Below are the code and all the weights of a small trained network. Each question names an input and a class and asks about switching units off, where a switched-off unit gives its printed mean instead of its output.

import numpy as np


def w(rows, s, z=0):
    codes = np.array(rows[::2]) - 128.0
    scale = np.full(codes.shape[1], s)
    scale[-1] = z or s
    return codes * scale


def f(y):
    return np.maximum(y, 0)


def log_softmax(a):
    a = a - a.max(-1, keepdims=True)
    return a - np.log(np.exp(a).sum(-1, keepdims=True))


def net(x, mask):
    res = np.array(x, float).reshape(1, 4) / 4 @ E
    y = f(res @ A[0][:, :-1].T + A[0][:, -1])
    res = res + np.where(mask, y, B[0][:, -1]) @ B[0][:, :-1]
    return log_softmax(res[-1] @ U[:, :-1].T + U[:, -1])


A, B = {}, {}
E = w([
[151,137,77,122,160,119,98,235,225,254,126],'x0',
[135,184,111,87,161,124,174,129,87,223,141],'x1',
[130,155,114,198,91,181,36,169,132,149,165],'x2',
[123,89,120,176,102,133,83,183,148,62,121],'x3',
],0.01)
A[0] = w([
[132,131,122,125,135,130,121,157,155,166,134,7],'n0',
[129,120,123,124,135,122,137,139,146,60,128,180],'n1',
[140,131,120,143,122,144,81,138,122,128,143,140],'n2',
[124,142,126,104,140,128,180,74,71,193,135,103],'n3',
[141,125,119,139,121,147,103,135,121,130,139,37],'n4',
[138,120,117,135,125,116,127,129,119,107,116,93],'n5',
[127,136,114,127,136,127,112,217,196,249,130,150],'n6',
[117,137,124,178,107,147,42,158,116,155,140,167],'n7',
[142,131,121,107,131,128,163,133,128,130,131,198],'n8',
[120,121,115,113,117,130,145,126,140,100,126,113],'n9',
[114,113,150,136,131,122,134,133,134,111,121,33],'n10',
],0.02,0.0017)
B[0] = w([
[142,112,71,124,114,137,125,123,117,138,124,167],'n0',
[135,79,123,121,134,133,118,67,145,81,145,164],'n1',
[128,166,179,137,156,95,113,164,206,108,104,161],'n2',
[127,196,174,101,126,122,196,135,109,221,117,195],'n3',
[116,148,131,134,109,143,103,132,134,149,126,147],'n4',
[136,112,144,135,140,114,131,128,134,100,119,141],'n5',
[148,3,6,98,148,112,110,176,99,169,125,253],'n6',
[118,209,143,155,121,151,68,196,162,131,136,196],'n7',
[120,131,129,141,108,152,139,107,100,139,150,151],'n8',
[123,97,125,143,134,129,138,104,114,119,132,144],'n9',
[127,120,87,149,123,122,140,147,67,74,112,142],'n10',
],0.019,0.03)
U = w([
[169,38,4,85,137,110,113,205,106,208,94,254],'0',
[97,39,188,138,98,115,167,2,69,20,99,45],'1',
[91,182,161,184,97,171,59,166,164,87,116,20],'2',
[111,189,191,69,97,121,218,74,29,194,99,30],'3',
],0.0051,0.0015)

Each question gives the input, the list of numbers given to net, and the class t.
The units are the neurons (one row each of A and B). Each row of codes is followed by its name. A weight is (code - 128) times the scale printed after its matrix; where a second scale follows, it is the last column's (A, B and U).
mask holds one flag per neuron, in row order. A switched-off neuron (its flag False) gives its mean, the last column of its row in B, instead of its output. The means were averaged over made-up inputs and are rounded, as every weight is.
A unit's drop is (log p(t) with every unit on - log p(t) with that unit switched off) / (log p(t) with every unit on - log p(t) with every unit switched off).
The circuit of an input: a set's keep is (log p(t) with only the set's units on - log p(t) with every unit switched off) / (log p(t) with every unit on - log p(t) with every unit switched off). Starting from all 11 units, units are removed one at a time, each time the one whose removal leaves the highest keep (on an exact tie, the one counted first), for as long as the keep stays at least 0.8.
circuit, biggest first: the units of the circuit, biggest drop first
top k neurons: the k neurons with the biggest drops, biggest first
drop of u: that unit's drop, to one decimal
input [-2,-3,2,-4], class 1: top 2 neurons -> (n6 n7)
input [-4,2,-6,2], class 3: top 2 neurons -> (n6 n3)
input [3,-8,4,0], class 2: circuit, biggest first -> (n7 n6)
input [-1,-1,-4,2], class 1: top neuron -> (n6)
input [0,1,4,4], class 2: circuit, biggest first -> (n6 n7)
input [2,2,-6,-4], class 3: circuit, biggest first -> (n3 n6)
input [-5,-1,3,-1], class 1: top 3 neurons -> (n6 n7 n3)
input [-4,-6,8,-8], class 2: drop of n6 -> 0.4
input [-1,1,3,8], class 2: drop of n6 -> 0.3
input [-8,-5,7,-5], class 2: drop of n6 -> 0.7
